Here is a tiny trained network, its code and every weight. The questions are about switching its units off for an input and a class, where a switched-off unit gives its printed mean instead of its output.

import numpy as np


def w(rows, s, z=0):
    codes = np.array(rows[::2]) - 128.0
    scale = np.full(codes.shape[1], s)
    scale[-1] = z or s
    return codes * scale


def norm(h):
    return h / np.sqrt((h * h).mean(-1, keepdims=True) + 1e-5)


def f(y):
    return np.maximum(y, 0)


def log_softmax(a):
    a = a - a.max(-1, keepdims=True)
    return a - np.log(np.exp(a).sum(-1, keepdims=True))


def net(x, mask):
    res = np.array(x, float).reshape(1, 4) / 4 @ E
    u = 0
    for l in range(3):
        y = f(norm(res) @ A[l][:, :-1].T + A[l][:, -1])
        res = res + np.where(mask[u : u + 4], y, B[l][:, -1]) @ B[l][:, :-1]
        u += 4
    return log_softmax(norm(res)[-1] @ U[:, :-1].T + U[:, -1])


A, B = {}, {}
E = w([
[155,129,251,216,176,162,111,95,160],'x0',
[120,119,105,118,194,83,145,21,151],'x1',
[134,126,146,93,98,125,51,106,198],'x2',
[81,153,100,130,139,205,80,35,58],'x3',
],0.0025)
A[0] = w([
[127,149,115,147,115,172,136,213,36,118],'0.n0',
[152,130,179,123,54,184,95,233,98,4],'0.n1',
[149,131,57,127,94,88,178,209,114,73],'0.n2',
[91,176,52,80,53,186,2,60,109,120],'0.n3',
],0.0034,0.0012)
B[0] = w([
[90,116,182,101,35,163,137,91,193,223],'0.n0',
[95,179,82,211,68,70,62,104,204,217],'0.n1',
[173,106,156,21,191,139,177,125,70,214],'0.n2',
[105,60,236,69,159,196,254,169,59,253],'0.n3',
],0.0036,0.003)
A[1] = w([
[126,150,126,143,136,95,106,144,96,3],'1.n0',
[136,145,160,193,157,148,92,96,123,94],'1.n1',
[125,143,89,157,123,124,118,161,101,23],'1.n2',
[81,155,3,167,164,105,136,83,31,33],'1.n3',
],0.0041,0.0016)
B[1] = w([
[136,135,127,136,126,147,139,76,164,128],'1.n0',
[98,103,54,25,137,143,156,161,40,249],'1.n1',
[131,115,106,140,105,120,134,91,136,128],'1.n2',
[254,225,85,251,167,123,37,190,200,201],'1.n3',
],0.0037,0.0019)
A[2] = w([
[155,85,153,130,121,3,156,154,241,132],'2.n0',
[120,124,86,61,85,92,180,178,87,239],'2.n1',
[124,97,159,76,125,156,28,150,127,81],'2.n2',
[137,134,185,182,214,157,145,71,85,7],'2.n3',
],0.0041,0.00016)
B[2] = w([
[70,165,150,159,40,235,74,133,118,251],'2.n0',
[104,72,158,132,219,125,150,42,71,235],'2.n1',
[179,111,95,156,176,3,152,49,153,174],'2.n2',
[103,64,97,18,111,82,191,174,57,247],'2.n3',
],0.0042,0.0034)
U = w([
[234,188,52,192,213,79,79,130,159,2],'0',
[100,157,196,231,2,178,27,158,225,198],'1',
[95,44,143,17,156,135,216,123,22,224],'2',
],0.0061,0.0015)

Each question gives the input, the list of numbers given to net, and the class t.
The units are the neurons (one row each of A and B). Each row of codes is followed by its name. A weight is (code - 128) times the scale printed after its matrix; where a second scale follows, it is the last column's (A, B and U).
mask holds one flag per neuron, layer by layer. A switched-off neuron (its flag False) gives its mean, the last column of its row in B, instead of its output. The means were averaged over made-up inputs and are rounded, as every weight is.
A unit's drop is (log p(t) with every unit on - log p(t) with that unit switched off) / (log p(t) with every unit on - log p(t) with every unit switched off).
The circuit of an input: a set's keep is (log p(t) with only the set's units on - log p(t) with every unit switched off) / (log p(t) with every unit on - log p(t) with every unit switched off). Starting from all 12 units, units are removed one at a time, each time the one whose removal leaves the highest keep (on an exact tie, the one counted first), for as long as the keep stays at least 0.8.
units of the circuit, in order: the units of the circuit, biggest drop first
most important unit: the unit with the biggest drop
k most important neurons: the k neurons with the biggest drops, biggest first
k most important neurons of layer l: the k neurons of layer l with the biggest drops, biggest first
drop when u is switched off: that unit's drop, to one decimal
input [-3,-4,4,-6], class 1: most important unit : 2.n0
input [-1,-6,-5,0], class 1: 3 most important neurons of layer 0 : (0.n0 0.n1 0.n3)
input [-5,7,-6,-4], class 0: units of the circuit, in order : (1.n3 0.n3)
input [6,-7,4,7], class 2: units of the circuit, in order : (0.n3 2.n0)
input [-2,5,-8,7], class 0: 2 most important neurons : (1.n3 0.n2)
input [-2,8,-4,5], class 0: 3 most important neurons : (1.n3 0.n0 0.n2)
input [-2,7,-1,-1], class 0: 3 most important neurons of layer 0 : (0.n3 0.n0 0.n1)
input [-1,-7,-7,8], class 1: 2 most important neurons : (2.n3 0.n2)
input [1,-7,-8,-4], class 1: 3 most important neurons of layer 0 : (0.n1 0.n3 0.n0)
input [-2,1,-6,2], class 0: 2 most important neurons : (0.n3 1.n3)
input [-1,-6,-2,6], class 1: 3 most important neurons : (0.n0 0.n1 2.n3)
input [3,-5,8,6], class 2: drop when 0.n3 is switched off : 1.8
input [-6,5,-6,-2], class 0: drop when 2.n3 is switched off : 0.2
input [-2,4,-7,3], class 0: drop when 1.n3 is switched off : 0.9
input [-1,-7,-2,1], class 1: units of the circuit, in order : (0.n1)
